Below are the code and all the weights of a small trained network. Each question names an input and a class and asks about switching units off, where a switched-off unit gives its printed mean instead of its output.

import numpy as np


def w(rows, s, z=0):
    codes = np.array(rows[::2]) - 128.0
    scale = np.full(codes.shape[1], s)
    scale[-1] = z or s
    return codes * scale


def f(y):
    return np.maximum(y, 0)


def log_softmax(a):
    a = a - a.max(-1, keepdims=True)
    return a - np.log(np.exp(a).sum(-1, keepdims=True))


def net(x, mask):
    res = np.array(x, float).reshape(1, 6) / 4 @ E
    y = f(res @ A[0][:, :-1].T + A[0][:, -1])
    res = res + np.where(mask, y, B[0][:, -1]) @ B[0][:, :-1]
    return log_softmax(res[-1] @ U[:, :-1].T + U[:, -1])


A, B = {}, {}
E = w([
[87,120,114,148,106,132,130,160,140,161],'x0',
[131,136,118,140,145,155,138,122,141,114],'x1',
[65,218,194,10,210,103,157,241,176,107],'x2',
[81,24,179,56,150,208,193,97,4,123],'x3',
[137,211,205,147,149,208,52,98,88,239],'x4',
[126,151,94,138,128,144,129,146,98,119],'x5',
],0.011)
A[0] = w([
[93,117,166,86,125,121,169,148,66,124,107],'n1',
[158,72,87,218,73,131,133,54,85,124,149],'n2',
[108,182,73,173,114,74,29,130,200,81,77],'n3',
[107,75,79,145,106,100,214,144,152,19,76],'n4',
[161,61,73,134,92,51,185,174,167,46,75],'n5',
[75,47,137,69,95,209,159,93,38,96,100],'n6',
[65,195,151,13,248,80,156,226,165,128,177],'n7',
[80,46,152,70,144,196,234,103,47,171,49],'n8',
[99,71,98,108,115,85,138,128,153,59,61],'n9',
[171,233,180,147,131,171,89,81,107,253,23],'n10',
[203,232,91,179,75,32,69,136,221,137,91],'n11',
[179,161,218,136,138,254,54,148,114,239,52],'n12',
[119,71,87,89,88,59,130,172,126,65,3],'n13',
[149,70,136,172,50,125,123,56,112,140,163],'n14',
[213,49,83,250,76,107,105,84,107,147,176],'n15',
],0.0094,0.0041)
B[0] = w([
[169,106,102,124,137,162,123,170,111,143,168],'n1',
[150,205,90,152,99,120,218,117,158,99,212],'n2',
[137,90,118,54,196,168,144,139,136,130,195],'n3',
[63,148,187,144,135,32,100,148,85,91,203],'n4',
[69,128,177,187,156,84,72,113,77,91,209],'n5',
[128,68,95,79,176,165,116,173,144,201,210],'n6',
[195,214,46,161,11,132,208,75,158,166,253],'n7',
[156,75,169,67,196,167,123,170,169,148,210],'n8',
[69,129,155,160,85,88,56,147,154,100,175],'n9',
[46,105,137,176,134,87,87,111,64,49,201],'n10',
[151,15,101,59,220,180,123,195,169,179,227],'n11',
[73,134,172,192,93,54,61,146,119,86,207],'n12',
[87,144,134,169,145,127,130,122,134,64,179],'n13',
[196,129,136,131,105,121,200,78,111,140,193],'n14',
[131,184,96,143,72,149,181,100,158,180,226],'n15',
],0.011,0.023)
U = w([
[185,175,96,150,5,144,200,98,137,161,142],'0',
[150,47,128,85,210,175,112,158,130,179,243],'1',
[51,116,166,182,103,75,70,120,42,86,3],'2',
],0.013,0.0023)

Each question gives the input, the list of numbers given to net, and the class t.
The units are the neurons (one row each of A and B). Each row of codes is followed by its name. A weight is (code - 128) times the scale printed after its matrix; where a second scale follows, it is the last column's (A, B and U).
mask holds one flag per neuron, in row order. A switched-off neuron (its flag False) gives its mean, the last column of its row in B, instead of its output. The means were averaged over made-up inputs and are rounded, as every weight is.
A unit's drop is (log p(t) with every unit on - log p(t) with that unit switched off) / (log p(t) with every unit on - log p(t) with every unit switched off).
The circuit of an input: a set's keep is (log p(t) with only the set's units on - log p(t) with every unit switched off) / (log p(t) with every unit on - log p(t) with every unit switched off). Starting from the 12 units with the biggest drops (on a tie, the unit counted first), units are removed one at a time, each time the one whose removal leaves the highest keep (on an exact tie, the one counted first), for as long as the keep stays at least 0.8.
units of the circuit, in order: the units of the circuit, biggest drop first
most important unit: the unit with the biggest drop
top k neurons: the k neurons with the biggest drops, biggest first
drop when u is switched off: that unit's drop, to one decimal
input [5,-4,-3,5,7,-5], class 2: most important unit : n12
input [5,-7,-1,8,-8,6], class 1: top 2 neurons : (n6; n8)
input [5,-6,8,0,8,-3], class 0: top 3 neurons : (n7; n5; n4)
input [4,-3,6,4,-8,-8], class 2: top 2 neurons : (n4; n5)
input [0,-5,-3,8,-8,1], class 1: top 4 neurons : (n6; n8; n12; n10)
input [-1,6,4,3,4,3], class 0: top 4 neurons : (n7; n5; n4; n11)
input [-1,5,0,4,-4,4], class 1: top 4 neurons : (n6; n12; n8; n10)
input [-4,5,3,-4,2,-1], class 1: top 3 neurons : (n11; n15; n2)
input [8,7,7,7,-5,-5], class 0: top 3 neurons : (n7; n11; n3)
input [8,5,4,4,2,-8], class 0: top 2 neurons : (n7; n11)
input [6,-6,6,-8,7,-3], class 1: top 2 neurons : (n11; n3)
input [5,-4,5,7,8,6], class 2: top 2 neurons : (n12; n10)
input [-2,5,4,4,6,1], class 2: top 3 neurons : (n12; n10; n11)
input [-5,2,-6,4,-8,-6], class 2: units of the circuit, in order : (n4)
input [5,2,3,-1,-4,-2], class 2: top 2 neurons : (n15; n2)
input [-2,3,4,-4,-6,-2], class 2: drop when n5 is switched off : 0.6
input [8,8,8,5,2,-1], class 0: drop when n7 is switched off : 3.5
input [-4,-2,-5,6,5,-6], class 1: drop when n7 is switched off : 9.1
